Here is a tiny trained network, its code and every weight. The questions are about switching its units off for an input and a class, where a switched-off unit gives its printed mean instead of its output.

import numpy as np


def w(rows, s, z=0):
    codes = np.array(rows[::2]) - 128.0
    scale = np.full(codes.shape[1], s)
    scale[-1] = z or s
    return codes * scale


def norm(h):
    return h / np.sqrt((h * h).mean(-1, keepdims=True) + 1e-5)


def f(y):
    return y / 2 * (1 + np.tanh(0.7978845608 * (y + 0.044715 * y**3)))


def log_softmax(a):
    a = a - a.max(-1, keepdims=True)
    return a - np.log(np.exp(a).sum(-1, keepdims=True))


def net(x, mask):
    res = np.array(x, float).reshape(1, 5) / 4 @ E
    u = 0
    for l in range(3):
        y = f(norm(res) @ A[l][:, :-1].T + A[l][:, -1])
        res = res + np.where(mask[u : u + 7], y, B[l][:, -1]) @ B[l][:, :-1]
        u += 7
    return log_softmax(norm(res)[-1] @ U[:, :-1].T + U[:, -1])


A, B = {}, {}
E = w([
[125,128,132,139,112,131,119,135,130,135,138,138],'x0',
[96,139,135,140,119,125,128,126,152,122,111,186],'x1',
[125,50,169,1,109,196,107,75,180,93,190,179],'x2',
[64,90,82,96,93,67,199,220,160,94,134,56],'x3',
[134,105,84,76,171,92,23,194,62,120,138,176],'x4',
],0.0099)
A[0] = w([
[134,99,163,111,114,130,158,47,174,136,136,105,88],'L0N0',
[103,126,94,179,96,169,184,96,135,148,118,91,251],'L0N1',
[174,185,182,192,170,106,105,103,82,171,111,142,251],'L0N2',
[190,103,156,119,158,166,94,64,93,148,122,186,231],'L0N3',
[140,115,182,200,129,180,120,2,139,159,118,109,175],'L0N4',
[191,198,57,164,109,156,126,103,88,136,90,151,77],'L0N5',
[81,135,66,182,138,76,132,154,114,152,71,81,221],'L0N6',
],0.0093,0.0016)
B[0] = w([
[117,240,178,186,159,92,154,102,82,36,144,91,175],'L0N0',
[155,170,33,95,51,203,155,36,195,121,75,203,192],'L0N1',
[11,36,101,30,92,116,246,126,93,100,182,117,255],'L0N2',
[240,111,119,179,116,110,37,68,187,202,36,114,245],'L0N3',
[104,217,165,123,189,172,118,249,179,68,179,94,230],'L0N4',
[69,45,142,1,93,111,170,74,163,74,188,93,205],'L0N5',
[181,195,101,175,146,178,56,180,127,162,115,190,235],'L0N6',
],0.0073,0.0092)
A[1] = w([
[39,44,174,72,114,143,116,141,27,165,130,117,34],'L1N0',
[108,96,159,116,128,101,108,155,176,94,169,130,2],'L1N1',
[152,179,136,200,65,155,229,154,150,138,65,102,18],'L1N2',
[99,164,164,70,84,151,179,68,209,80,137,96,166],'L1N3',
[66,26,71,58,126,84,136,103,85,135,141,154,59],'L1N4',
[85,48,51,125,151,52,122,108,102,100,149,129,78],'L1N5',
[53,95,142,102,61,164,254,57,136,107,154,98,7],'L1N6',
],0.0082,0.0026)
B[1] = w([
[178,166,210,144,114,122,63,98,123,105,147,100,188],'L1N0',
[160,180,129,153,151,168,97,125,118,126,100,131,142],'L1N1',
[232,71,124,110,130,125,114,96,141,202,129,153,191],'L1N2',
[85,106,116,130,104,129,113,162,60,117,147,141,255],'L1N3',
[140,183,247,150,91,182,172,64,138,91,143,133,229],'L1N4',
[101,143,141,211,83,167,160,78,120,105,134,89,186],'L1N5',
[124,79,58,90,248,72,80,215,120,173,130,129,233],'L1N6',
],0.011,0.0093)
A[2] = w([
[103,195,254,160,99,154,122,124,158,99,116,100,30],'L2N0',
[76,177,114,161,213,125,95,227,48,191,119,114,8],'L2N1',
[120,160,164,135,94,145,142,102,100,89,87,85,131],'L2N2',
[71,119,65,118,137,115,123,181,76,110,151,110,109],'L2N3',
[198,68,142,137,102,114,117,111,190,176,108,119,58],'L2N4',
[169,131,71,157,134,130,120,139,107,165,127,106,55],'L2N5',
[116,160,173,134,127,113,138,86,88,114,173,124,90],'L2N6',
],0.011,0.0015)
B[2] = w([
[87,152,149,182,61,5,156,105,59,118,185,68,250],'L2N0',
[110,68,180,64,150,97,160,194,222,131,183,113,217],'L2N1',
[114,116,222,110,71,135,88,143,149,73,144,112,181],'L2N2',
[41,126,132,71,143,140,154,188,154,146,128,165,208],'L2N3',
[129,112,109,122,153,155,128,94,129,126,56,150,179],'L2N4',
[53,151,143,121,122,140,103,68,93,55,66,97,164],'L2N5',
[117,173,148,192,109,62,123,123,97,134,53,102,188],'L2N6',
],0.011,0.012)
U = w([
[87,113,121,78,163,129,155,220,149,140,145,134,1],'0',
[142,165,210,176,97,91,103,94,80,89,166,89,125],'1',
[248,129,56,142,134,164,102,47,114,200,30,168,251],'2',
],0.013,0.00082)

Each question gives the input, the list of numbers given to net, and the class t.
The units are the neurons (one row each of A and B). Each row of codes is followed by its name. A weight is (code - 128) times the scale printed after its matrix; where a second scale follows, it is the last column's (A, B and U).
mask holds one flag per neuron, layer by layer. A switched-off neuron (its flag False) gives its mean, the last column of its row in B, instead of its output. The means were averaged over made-up inputs and are rounded, as every weight is.
A unit's drop is (log p(t) with every unit on - log p(t) with that unit switched off) / (log p(t) with every unit on - log p(t) with every unit switched off).
The circuit of an input: a set's keep is (log p(t) with only the set's units on - log p(t) with every unit switched off) / (log p(t) with every unit on - log p(t) with every unit switched off). Starting from the 12 units with the biggest drops (on a tie, the unit counted first), units are removed one at a time, each time the one whose removal leaves the highest keep (on an exact tie, the one counted first), for as long as the keep stays at least 0.8.
circuit, biggest first: the units of the circuit, biggest drop first
top k neurons: the k neurons with the biggest drops, biggest first
top k neurons in layer l: the k neurons of layer l with the biggest drops, biggest first
drop when u is switched off: that unit's drop, to one decimal
input [7,1,0,-5,-3], class 0: top neuron in layer 0	(L0N2)
input [4,-6,1,5,8], class 1: top 3 neurons	(L0N4; L0N3; L1N6)
input [-5,0,1,5,-7], class 0: top 3 neurons	(L0N3; L1N6; L1N3)
input [3,5,0,-7,-6], class 0: circuit, biggest first	(L0N2; L1N6)
input [4,-5,0,1,5], class 0: top 2 neurons	(L0N2; L0N5)
input [-1,1,8,7,1], class 1: top 2 neurons	(L1N4; L0N1)
input [-3,5,-3,2,1], class 0: top 2 neurons	(L0N6; L0N3)
input [-6,-2,6,-1,1], class 2: top 3 neurons	(L1N4; L0N3; L0N2)
input [7,7,8,6,2], class 1: top 2 neurons in layer 0	(L0N1; L0N4)
input [-6,5,-2,1,-8], class 2: top 3 neurons	(L0N1; L1N2; L0N2)
input [-1,-8,1,5,4], class 1: top 2 neurons	(L0N4; L0N3)
input [6,-8,4,-2,1], class 2: top 2 neurons	(L0N3; L1N4)
input [8,-7,-6,0,-5], class 0: top 2 neurons in layer 0	(L0N3; L0N2)
input [1,2,4,-8,5], class 2: circuit, biggest first	(L0N3)
input [7,-1,2,-3,1], class 2: top 2 neurons	(L0N3; L1N4)
input [0,8,8,-2,2], class 2: top 2 neurons	(L0N2; L1N4)
input [2,8,6,1,-4], class 0: top 2 neurons	(L0N6; L1N4)
input [-4,-1,-8,1,4], class 0: drop when L0N6 is switched off	4.1
input [1,6,2,-5,8], class 2: drop when L0N3 is switched off	1.2
input [-1,-2,4,4,3], class 1: drop when L0N1 is switched off	0.0
input [-7,-5,4,-1,5], class 2: top neuron in layer 0	(L0N2)
